(in the rows, 128 means zero)
Facts:
bugrer	ξ	641; nifluk	ξ	100; nese	ξ	150; fofik	ξ	212; rugin	ξ	148; niskol	ξ	150
niflidru	ξ	420; gabran	ξ	212; vevi	ξ	150; tiputran	ξ	714; bruflir	ξ	714; ripos	ξ	148
vostum	ξ	743; gigrol	ξ	212; rupe	ξ	150; pliplek	ξ	150; gigraskun	ξ	16; gustok	ξ	154
dugis	ξ	150; leban	ξ	358; resku	ξ	212; fedo	ξ	150; vadrim	ξ	212; tebapo	ξ	150
skude	ξ	607; luflar	ξ	154; distek	ξ	616; kiklake	ξ	714; kledrok	ξ	81; mogon	ξ	728
toskir	ξ	728; rudum	ξ	538; kiku	ξ	100; medruk	ξ	854; tugis	ξ	16; stelom	ξ	420
baflobram	ξ	148; vafe	ξ	154; trugus	ξ	854; lefler	ξ	420; festi	ξ	854; noskol	ξ	100
stidrin	ξ	854; ratre	ξ	212; zofe	ξ	100; drudrum	ξ	16; vostas	ξ	854; floflan	ξ	212
steplam	ξ	148; pliran	ξ	16; fluklin	ξ	714; mutetron	ξ	743; skobrik	ξ	728; vikoza	ξ	714
ninis	ξ	641; nizi	ξ	358; posudim	ξ	212; brutrin	ξ	100; pemak	ξ	150; plovus	ξ	148
tisom	ξ	212; graplor	ξ	728; tari	ξ	100; klupizul	ξ	607; folun	ξ	420; pladabo	ξ	148
vamiskis	ξ	728; skigim	ξ	150; guzek	ξ	420; tomur	ξ	616; drakler	ξ	538; kleta	ξ	607
klobe	ξ	212; dusto	ξ	538; gakla	ξ	728; pebu	ξ	81; bura	ξ	16; geler	ξ	81
kipla	ξ	420; stoskun	ξ	81; gelo	ξ	154; floklun	ξ	154; tokelo	ξ	641; ribel	ξ	420
vibrur	ξ	728; regra	ξ	154; kibuk	ξ	358; rabek	ξ	212; fistak	ξ	100; turam	ξ	212
kodrim	ξ	150; flitris	ξ	420; dritri	ξ	420; pestefli	ξ	358; bugre	ξ	212; fufa	ξ	148
voklu	ξ	100; klastodror	ξ	150; triser	ξ	358; sekir	ξ	538; nekil	ξ	420; pogru	ξ	212
zubak	ξ	854; zaral	ξ	150; puplu	ξ	154; zubro	ξ	728; migri	ξ	728; gipli	ξ	714
dagraflu	ξ	616; pino	ξ	714; drasekle	ξ	150; nese	λ	skorel; fofik	λ	stoskun; niskol	λ	vadrim
leflabres	λ	ramek; niflidru	λ	stibral; gabran	λ	pladabo; vevi	λ	putular; tiputran	λ	fibabor; litus	λ	sizis
bruflir	λ	turam; vostum	λ	klalu; klaplen	λ	vadrim; bruklos	λ	bafe; pliplek	λ	guzek; gigraskun	λ	nibem
distek	λ	niskol; mogon	λ	stelom; sedoplon	λ	vuni; papo	λ	putular; trupon	λ	gredrek; staflo	λ	gigrol
baflobram	λ	toskir; vafe	λ	ramek; lefler	λ	gomi; ratre	λ	guzek; vostas	λ	kluri; floflan	λ	skadobal
fibabor	λ	putular; skobrik	λ	febralar; posudim	λ	pokir; vimik	λ	bugre; pladabo	λ	trubre; vamiskis	λ	gomi
skigim	λ	nizuk; guzek	λ	nizuk; moskun	λ	putular; dusto	λ	bugre; pebu	λ	napon; gelo	λ	putular
tokelo	λ	skorel; ribel	λ	litus; vibrur	λ	febralar; regra	λ	bafu; gaflam	λ	liflu; kibuk	λ	pemak
turam	λ	vadrim; kodrim	λ	gredrek; dritri	λ	plozi; pestefli	λ	bafe; pavim	λ	febralar; klastodror	λ	bafe
triser	λ	bafu; sekir	λ	napon; nekil	λ	patrun; pogru	λ	floken; zubak	λ	vadrim; zaral	λ	turam
puplu	λ	stastamus; tobir	λ	litus; zubro	λ	tokelo; bugrer	η	a; nifluk	η	d; nese	η	c
fofik	η	a; rugin	η	c; niskol	η	a; leflabres	η	d; niflidru	η	a; gabran	η	b
vevi	η	d; tiputran	η	a; litus	η	b; bruflir	η	b; ripos	η	b; vostum	η	b
skonu	η	d; klaplen	η	d; gigrol	η	b; bruklos	η	b; rupe	η	a; pliplek	η	c
gigraskun	η	c; gustok	η	c; dugis	η	b; fiklol	η	b; leban	η	b; resku	η	b
fedo	η	b; vadrim	η	a; tebapo	η	a; skude	η	a; luflar	η	a; distek	η	b
kiklake	η	d; skalis	η	a; klazu	η	c; kledrok	η	b; mogon	η	a; toskir	η	c
sedoplon	η	a; rudum	η	c; papo	η	c; trupon	η	c; kiku	η	b; medruk	η	c
tugis	η	d; staflo	η	b; stelom	η	c; baflobram	η	c; vafe	η	c; trugus	η	a
lefler	η	b; festi	η	a; noskol	η	c; stidrin	η	a; ratre	η	b; zofe	η	a
drudrum	η	d; vostas	η	a; floflan	η	a; steplam	η	b; pliran	η	b; fibabor	η	a
ristal	η	b; fluklin	η	c; mutetron	η	d; skobrik	η	c; vikoza	η	d; skiplilal	η	c
ninis	η	c; nizi	η	b; posudim	η	b; brutrin	η	b; vimik	η	a; pemak	η	d
plovus	η	b; tisom	η	d; graplor	η	d; tari	η	b; klupizul	η	a; folun	η	b
pladabo	η	d; vamiskis	η	c; gronik	η	d; rifar	η	a; skigim	η	c; guzek	η	d
zime	η	a; tomur	η	b; drakler	η	b; kleta	η	b; moskun	η	c; drese	η	b
klobe	η	d; dusto	η	c; gakla	η	a; pebu	η	d; bura	η	b; geler	η	d
kipla	η	a; stoskun	η	a; gelo	η	b; floklun	η	a; tokelo	η	a; ribel	η	b
vibrur	η	a; regra	η	d; gaflam	η	d; kibuk	η	b; rabek	η	c; fistak	η	d
turam	η	a; kodrim	η	b; flitris	η	b; dritri	η	c; pestefli	η	c; bugre	η	b
fufa	η	b; voklu	η	c; pavim	η	c; klastodror	η	a; triser	η	b; sekir	η	a
nekil	η	d; pogru	η	a; zubak	η	c; zaral	η	c; puplu	η	b; tobir	η	b
zubro	η	c; migri	η	b; gipli	η	d; dagraflu	η	c; pino	η	b; drasekle	η	c
bugrer	Φ	kledrok; leflabres	Φ	nizi; leflabres	Φ	skude; leflabres	Φ	kiku; leflabres	Φ	breles; leflabres	Φ	zofe
skonu	Φ	pladabo; skonu	Φ	fufa; klaplen	Φ	klupizul; klaplen	Φ	flosusik; klaplen	Φ	rifar; gigrol	Φ	zaral
pliplek	Φ	nifluk; skorel	Φ	bafu; skorel	Φ	leban; dugis	Φ	flitris; fiklol	Φ	skobrik; distek	Φ	litus
distek	Φ	papo; nibem	Φ	fedo; nibem	Φ	gabran; skadobal	Φ	bruklos; klazu	Φ	triser; mogon	Φ	niflidru
mogon	Φ	liflu; mogon	Φ	plozi; mogon	Φ	zofe; gredrek	Φ	klalu; gredrek	Φ	drasekle; febralar	Φ	bruklos
febralar	Φ	gomi; putular	Φ	vuni; putular	Φ	guzek; putular	Φ	trubre; putular	Φ	plozi; tugis	Φ	voklu
tugis	Φ	sedoplon; baflobram	Φ	skude; baflobram	Φ	trupon; lefler	Φ	drudrum; festi	Φ	dusto; festi	Φ	voklu
festi	Φ	trubre; festi	Φ	zofe; stidrin	Φ	moten; ratre	Φ	nifluk; ratre	Φ	gustok; ratre	Φ	fufa
mutetron	Φ	bafu; mutetron	Φ	rupe; mutetron	Φ	guzek; vikoza	Φ	toskir; vikoza	Φ	plovus; vikoza	Φ	dritri
skiplilal	Φ	ripos; skiplilal	Φ	zoten; vimik	Φ	gakla; vimik	Φ	fedo; vimik	Φ	drasekle; tisom	Φ	skapla
folun	Φ	trugus; folun	Φ	pliran; folun	Φ	rugin; zime	Φ	skalis; tomur	Φ	moten; drakler	Φ	vuni
drakler	Φ	kluri; drakler	Φ	kodrim; pebu	Φ	litus; pebu	Φ	zofe; geler	Φ	posudim; geler	Φ	bruflir
geler	Φ	vafe; geler	Φ	breles; kipla	Φ	bura; kipla	Φ	gomi; putil	Φ	gigraskun; sizis	Φ	gronik
sizis	Φ	ripos; ribel	Φ	flitris; ribel	Φ	kleta; pestefli	Φ	gabran; pestefli	Φ	dabam; pestefli	Φ	drese
bugre	Φ	bura; bugre	Φ	patrun; klastodror	Φ	bafu; klastodror	Φ	zoten; klastodror	Φ	drasekle; kistor	Φ	vamiskis
nekil	Φ	noskol; zubak	Φ	kleta; stibral	Φ	tiputran; stibral	Φ	stoskun; stibral	Φ	stelom; stibral	Φ	medruk
tobir	Φ	medruk; migri	Φ	klupizul; dagraflu	Φ	toskir; dagraflu	Φ	dabam; pino	Φ	kluri; pino	Φ	kodrim
pino	Φ	dusto; pino	Φ	kiku; pino	Φ	drese

Known rows:
skapla: [107 133 136 127 132 126 131 127 121 124 117 127 131 132 129 133 120 123
 134 115 125 121 125 135 130 128 139 125 124 136 133 119 136 120 124 118
 127 119 130 131 127 134 154]
mogon: [120 132 153  99 141  86 122 122 120 183 125 127 128 121 149 136 174 177
 136 111 135 109 136  55 116 127 118 110 143 127 131 116 120  90 107 136
 109 118 135 157 142 147 129]
rupe: [108 131 141 127 146 118 136 128 114 139 115 124 129 134 109 135 128 150
 123 120 123 128 137 109 137 123 119 122 124 142 130 117 135 125 119 120
 112 119 127 132 137 145 137]
flosusik: [104 133 136 126 131 130 132 127 119 122 118 127 130 132 130 132 120 122
 135 115 126 120 129 134 133 129 143 126 124 137 135 120 136 121 125 118
 129 117 130 133 129 132 153]
niflidru: [113 121 134  63 109 137 135 134 155 166 122 138 137 138 145 139 121 160
 116 126 106 127  67  43 110 142 120 138 120 124 120 141 128 158 122 121
 126 125 156 116 152 142 116]
rabek: [114 137 134 159 115 142 139 125 107  85 118 129 131 133 111 127  97  91
 113 118 131 132 138 183 155 109 128 135 119 157 122 122 142 100 119 124
 116 113 120 149 134 118 143]
skude: [103 135 141 108 141 128 128 129 117 159 116 126 131 133 132 141 146 147
 130 119 125 123 122  64 136 127 125 115 131 136 130 123 133 127 117 123
 127 124 133 128 144 147 130]
leflabres: [127 125 135 103 110 113 128 127 119 138 132 146 132 130 138 132 126 129
 124 109 123 110  99 121 126 122 118 135 132 134 118 123 131 105 121 132
 110 123 120 147 132 122 126]
pemak: [ 93 134 130 145 157 109 136 134 113 134 107 133 129 135 118 145 137 132
 129 120 128 119 153 104 158 125 137 111 129 147 137 117 140 104 125 112
 124 128 111 111 132 140 143]
zime: [108 134 135 133 127 115 138 129 128 125 123 130 129 132 132 137 126 142
 123 120 127 127 134 109 141 121 129 128 125 143 129 120 137 118 122 123
 117 121 120 137 145 132 134]
rifar: [104 135 136 129 132 131 137 128 121 126 119 126 126 133 130 133 121 143
 122 122 125 128 128 110 143 119 124 126 122 143 128 123 136 131 121 121
 122 120 126 132 144 134 137]
tokelo: [103 131 131 129 120 131 140 131 128 116 125 131 130 136 121 134 109 142
 118 121 122 128 121 116 137 120 129 129 124 144 121 128 138 128 125 121
 119 122 121 131 146 128 132]
drakler: [120 128 127 136 103 142 149 140 119  87 133 153 134 145  82 146  88 104
 124 124 116 150 111 156 148 113 122 149 114 149 115 129 144 136 131 117
 109 120 102 148 130 118 131]
klobe: [116 134 129 157 123 130 135 121 107  91 122 132 128 135 113 121 100 102
 116 115 128 116 136 190 157 108 124 135 120 152 121 114 143 110 125 124
 111 121 106 140 133 115 147]
floflan: [127 132 138 150 103 140 138 118 111  88 134 129 126 130 124 117  91 123
 116 114 128 124 119 184 139 104 113 145 118 149 116 119 137 128 123 132
 106 112 112 165 142 111 134]
gigraskun: [134 124 165 118 173 118 140 139  16 138  92 164 117 118  97 156 119 181
 141 106 138 103 127 129 129 114  94 137 127 143 153 132 125 108 120 115
 113  94 141 163  97 141 112]
liflu: [ 91 133 135 142 146 126 127 131 114 131 107 126 136 140  91 145 133  97
 139 116 127 132 148 118 146 131 149 112 127 143 130 115 142 115 125 113
 128 127 116 127 127 141 160]
nizuk: [ 76 131 129 148 145 121 135 136 117 116 110 126 134 137  99 149 124 122
 136 116 128 127 156 118 142 125 164 104 137 149 131 119 143  97 127 110
 130 127 112 120 130 138 158]
luflar: [101 138 140 121 144 104 131 124 134 156 121 113 128 127 157 132 158 161
 130 119 130 120 144  69 136 126 130 108 136 136 134 115 130 103 112 127
 122 123 129 130 149 145 141]

Rows:
No name comes twice in this set of rows, the named rows included.
[132 165 105 194 185 106 122 125 202 182  80 123 160 147 147 162 179  20
 155  97 142 175 249  73 229 171 112 167 109 155 186 122 146 189 125  87
 112 131  93 126 133 123 214] | putular
[110 131 129 128 132 110 136 130 126 125 120 137 129 131 136 134 124 134
 121 119 127 115 131 121 144 125 129 127 127 141 129 122 136 104 126 121
 118 124 118 123 136 127 138] | skonu
[ 81 132 123  94 134 130 142 148 155 149  98 133 139 142 126 157 127 132
 114 136 114 137 114  32 139 148 151 117 121 138 133 144 139 124 124 104
 147 127 157  83 150 152 132] | stelom
[109 135 139 127 142 120 137 129 112 132 119 131 127 131 132 139 132 152
 127 120 128 124 131 103 139 121 124 125 127 142 133 122 135 119 121 121
 120 119 124 136 141 138 135] | tebapo
[123 127 136 108 117 122 132 124 119 130 126 136 128 129 152 122 120 142
 117 113 123 104 104 133 127 123 118 135 127 135 125 124 130 119 121 127
 115 118 130 131 133 126 129] | gaflam
[120 131 142 111 118 135 132 123 117 133 126 130 128 130 135 128 115 143
 120 115 122 120 103 117 126 118 112 135 125 136 121 124 131 135 117 131
 114 116 130 148 143 129 128] | sedoplon
[ 90 129 132 144 142 107 136 134 131 118 114 127 135 136 104 145 130 123
 136 117 124 132 160 129 137 129 154 115 132 145 133 117 141  95 126 111
 118 125 117 124 131 137 160] | sizis
[116 131 151  93 139  97 126 119 111 173 117 118 123 116 173 129 157 200
 128 108 134  99 126  63 110 124 120 111 142 127 136 118 119 103 107 135
 114 112 142 145 143 145 126] | vibrur
[109 129 133 128 140 115 134 126 118 127 114 126 130 133 131 128 124 131
 118 117 122 115 129 131 142 127 124 124 125 142 130 117 136 118 122 119
 114 123 121 116 133 135 141] | gronik
[117 135 143  91 119 124 124 120 114 159 116 116 132 122 161 128 145 142
 122 111 130 106 115  81 119 127 126 116 138 134 128 127 124  96 104 135
 127 112 157 138 141 142 130] | vafe
[ 78 136 130 155 155 126 133 134 118 120 102 122 132 139 101 146 132 111
 135 118 130 127 160 120 151 128 160 107 128 148 139 116 144 112 127 107
 135 127 114 112 131 140 163] | gomi
[110 134 134 117 130 130 134 127 112 121 128 125 134 133 151 134 121 123
 141 109 119 126 120 131 134 124 138 120 131 137 139 114 138 127 118 117
 130 119 115 129 122 135 144] | dabam

Now the same nodes, written a new way:
Known rows:
gredrek: [166 150 108 115 116 144 114  94 124 123 100 123 118 138 112]
klalu: [149 138 128 116 114 142 115 104 131 108 100 111 127 135 120]
vostum: [101 135 123 134 140 128 154 120 137 140 134 121 137 115 146]
plovus: [120 143 135 121 130 129 153 107 130 127 119 110 139 148 133]
leflabres: [108 118 108 109 130 125 133 158 117 158 110 137 129 119 157]
zofe: [161  92 150 106 110 126 119 181 115 103 112 133 114 160 141]
napon: [146 146 122 108 123 154 113 101 118 110 118 122 109 146 109]
gigrol: [141 154 107 116 152 133 127 102 141 107 127 135 117 129 117]
migri: [134 130 113 127 148 133 142 116 142 122 133 131 117 121 130]
zubak: [137 153 192 204 129  92 179 140  95 178 138 151 118 149  81]
skadobal: [133 145 117 115 116 138 110 118 124 121 127 106  96 138 107]
bruklos: [ 99 111 138 137 132 131 154 132 148 132 130  99 114 115 146]
flitris: [110 144 130 125 155 122 134 108 153 112 139 133 134 115 126]
tebapo: [ 95 136 120 129 130 138 100 111 104 148 126 116 155 117 100]
vuni: [154 149 141 101 127 135 118 118 116 113 105 117 121 131 130]
gaflam: [ 96  93 122 127 127 132 128 143 129 149 118 130 134 134 137]
vimik: [125  99 106 148 108 127 126 150 133 160 106 128 148 115 131]
folun: [122 152 101 129 153 128 136 111 151 125 135 139 123 114 121]
kiklake: [126 101 118 124 153 130 102 135 145 124 123 156 112 116 118]

Rows:
No name comes twice in this set of rows, the named rows included.
[103 143 113 103 142 142  95  86 108 140 111 119 133 136 103] | pemak
[105 113 124 112 128 142 124 120 127 133 114 131 141 163 119] | pladabo
[145 156 104 105 118 148 108 109 121 118 119 104  78 144  96] | febralar
[157 143 133 109 114 142 109  98 134 105  97 112 122 132 114] | bafu
[132 135 141 106 126 135 126 136 119 122 121 120 126 125 142] | breles
[102 158 115 121 149 136 138  85 115 145 130 106 141 115 124] | dugis
[112 135 135 127 164 121 144 141 146 119 137 134 131 104 149] | posudim
[149  98 141 108 115 140 107 163 107 122 117 129 125 130 137] | skude
[ 91 111 105 135 149 116 118 140 148 141 129 156 139 118 128] | nekil
[174 121 152 120  98 135 147 168 129 105 132 127 110 145 155] | voklu
[139 112 123 133 125 119  99 140 144 127 109 136 146 119 114] | gakla
[ 99 141 132 121 129 125  94 108 112 149  97 106 163 106 109] | rupe
[132 135 112 112 109 123 119 153  91 150 111 125 135 147 130] | festi

